Here is a tiny trained network, its code and every weight. The questions are about switching its units off for an input and a target symbol, where a switched-off unit gives its printed mean instead of its output.

import numpy as np


def w(rows, s, z=0):
    codes = np.array(rows[::2]) - 128.0
    scale = np.full(codes.shape[1], s)
    scale[-1] = z or s
    return codes * scale


def norm(h):
    return h / np.sqrt((h * h).mean(-1, keepdims=True) + 1e-5)


def f(y):
    return np.maximum(y, 0)


def softmax(a):
    e = np.exp(a - a.max(-1, keepdims=True))
    return e / e.sum(-1, keepdims=True)


def log_softmax(a):
    a = a - a.max(-1, keepdims=True)
    return a - np.log(np.exp(a).sum(-1, keepdims=True))


def net(x, mask):
    ids = ['αγδεζθξπστψ'.index(c) for c in x.split()]
    T = len(ids)
    res = E[ids] + P[:T]
    r = norm(res)
    for j in range(3):
        rows = slice(3 * j, 3 * j + 3)
        q, k, v = (r @ M[0][rows].T for M in (Q, K, V))
        z = softmax(np.where(np.tri(T) > 0, q @ k.T / 3**0.5, -1e9)) @ v
        o = O[0][rows]
        res = res + np.where(mask[j], z, o[:, -1]) @ o[:, :-1]
    y = f(norm(res) @ A[0][:, :-1].T + A[0][:, -1])
    res = res + np.where(mask[3:11], y, B[0][:, -1]) @ B[0][:, :-1]
    return log_softmax(norm(res)[-1] @ U[:, :-1].T + U[:, -1])


Q, K, V, O, A, B = {}, {}, {}, {}, {}, {}
E = w([
[39,157,86,181],'α',
[87,140,210,189],'γ',
[74,170,124,163],'δ',
[39,165,105,186],'ε',
[32,159,97,194],'ζ',
[153,217,209,103],'θ',
[112,155,106,210],'ξ',
[157,147,23,155],'π',
[159,167,2,61],'σ',
[45,184,106,75],'τ',
[184,203,76,34],'ψ',
],0.013)
P = w([
[155,254,106,211],'0',
[147,228,113,198],'1',
[146,214,118,182],'2',
[137,190,126,179],'3',
[144,177,129,165],'4',
[140,164,127,162],'5',
[130,151,130,154],'6',
[125,137,134,146],'7',
[107,121,124,141],'8',
[114,107,134,141],'9',
[110,97,140,136],'10',
[119,87,144,123],'11',
[104,83,139,121],'12',
[111,83,145,118],'13',
],0.0086)
Q[0] = w([
[66,210,119,136],'head 0',
[140,147,105,152],'head 0',
[100,240,87,105],'head 0',
[117,131,57,131],'head 1',
[166,54,190,87],'head 1',
[163,79,115,132],'head 1',
[179,91,65,82],'head 2',
[116,154,180,167],'head 2',
[153,4,102,56],'head 2',
],0.019)
K[0] = w([
[112,89,179,76],'head 0',
[104,106,143,118],'head 0',
[109,7,144,71],'head 0',
[131,72,96,86],'head 1',
[130,237,130,156],'head 1',
[81,180,106,120],'head 1',
[70,215,89,172],'head 2',
[144,86,119,111],'head 2',
[194,214,126,204],'head 2',
],0.018)
V[0] = w([
[228,100,157,179],'head 0',
[94,139,207,54],'head 0',
[115,90,164,232],'head 0',
[114,146,138,238],'head 1',
[126,159,175,52],'head 1',
[74,206,244,47],'head 1',
[116,149,144,184],'head 2',
[60,183,112,72],'head 2',
[183,109,18,177],'head 2',
],0.011)
O[0] = w([
[163,2,222,50,4],'head 0',
[249,216,160,173,136],'head 0',
[96,46,221,167,91],'head 0',
[162,129,154,208,201],'head 1',
[82,132,133,91,91],'head 1',
[42,248,195,113,106],'head 1',
[179,103,77,189,176],'head 2',
[87,223,42,85,254],'head 2',
[40,12,113,48,131],'head 2',
],0.0076,0.0082)
A[0] = w([
[122,191,233,60,96],'neuron 0',
[242,134,105,6,104],'neuron 1',
[57,84,92,81,180],'neuron 2',
[135,35,122,147,49],'neuron 3',
[152,159,74,76,100],'neuron 4',
[109,199,129,148,161],'neuron 5',
[174,75,44,110,253],'neuron 6',
[88,115,212,194,115],'neuron 7',
],0.013,0.0013)
B[0] = w([
[215,27,6,113,154],'neuron 0',
[10,83,228,61,158],'neuron 1',
[102,44,121,80,166],'neuron 2',
[194,197,135,185,144],'neuron 3',
[56,103,153,106,205],'neuron 4',
[133,126,230,81,254],'neuron 5',
[252,132,74,155,193],'neuron 6',
[99,80,198,50,167],'neuron 7',
],0.014,0.0087)
U = w([
[46,100,129,179,162],'α',
[133,69,255,93,146],'γ',
[108,118,172,113,21],'δ',
[86,110,161,132,2],'ε',
[67,98,160,156,83],'ζ',
[219,147,195,62,98],'θ',
[147,104,162,165,138],'ξ',
[210,102,99,138,201],'π',
[110,56,64,36,150],'σ',
[123,247,113,95,212],'τ',
[72,132,161,3,141],'ψ',
],0.0077,0.0022)

Each question gives the input, a string of symbols that net reads in full, and the target symbol t.
The units are the heads (3 rows each of Q, K, V and O) and the neurons (one row each of A and B). Each row of codes is followed by its name. A weight is (code - 128) times the scale printed after its matrix; where a second scale follows, it is the last column's (O, A, B and U).
mask holds one flag per unit, heads first, then neurons. A switched-off unit (its flag False) gives its mean, the last column of its rows in O or B, instead of its output. The means were averaged over made-up inputs and are rounded, as every weight is.
A unit's drop is (log p(t) with every unit on - log p(t) with that unit switched off) / (log p(t) with every unit on - log p(t) with every unit switched off).
The circuit of an input: a set's keep is (log p(t) with only the set's units on - log p(t) with every unit switched off) / (log p(t) with every unit on - log p(t) with every unit switched off). Starting from all 11 units, units are removed one at a time, each time the one whose removal leaves the highest keep (on an exact tie, the one counted first), for as long as the keep stays at least 0.8.
circuit, biggest first: the units of the circuit, biggest drop first
top k neurons: the k neurons with the biggest drops, biggest first
heads that matter: for each layer, one digit per head in row order, 1 if its drop is at least 0.15 and else 0, layers parted by /
drop of u: that unit's drop, to one decimal
input π γ α γ α δ, target γ: circuit, biggest first -> (head 0)
input γ τ σ δ ζ, target σ: heads that matter -> 011
input τ γ σ α θ τ α α τ θ ε π α, target π: heads that matter -> 010
input σ θ ψ τ σ θ α, target σ: heads that matter -> 011
input ε ζ π σ, target σ: top 2 neurons -> (neuron 1; neuron 6)
input α ζ α ξ ψ, target ψ: heads that matter -> 000
input ψ σ ζ ε γ, target γ: heads that matter -> 100
input α τ σ α δ, target σ: circuit, biggest first -> (head 2; head 1)
input τ δ α ψ, target ψ: top 2 neurons -> (neuron 1; neuron 4)
input θ τ α θ ζ ψ α, target ψ: circuit, biggest first -> (head 2; head 0)
input ψ ζ ξ α θ τ α σ ξ, target σ: drop of neuron 4 -> 0.0
input γ σ ξ τ τ δ α σ α τ θ σ δ, target σ: drop of neuron 0 -> -0.1
input τ ζ π θ α θ θ γ τ ψ α ε π ε, target π: drop of neuron 6 -> 0.1
input α ζ ζ σ θ ξ α ε, target σ: drop of head 1 -> 0.3
input δ τ ε α ψ α α ζ ψ δ γ δ π ε, target π: circuit, biggest first -> (head 1)
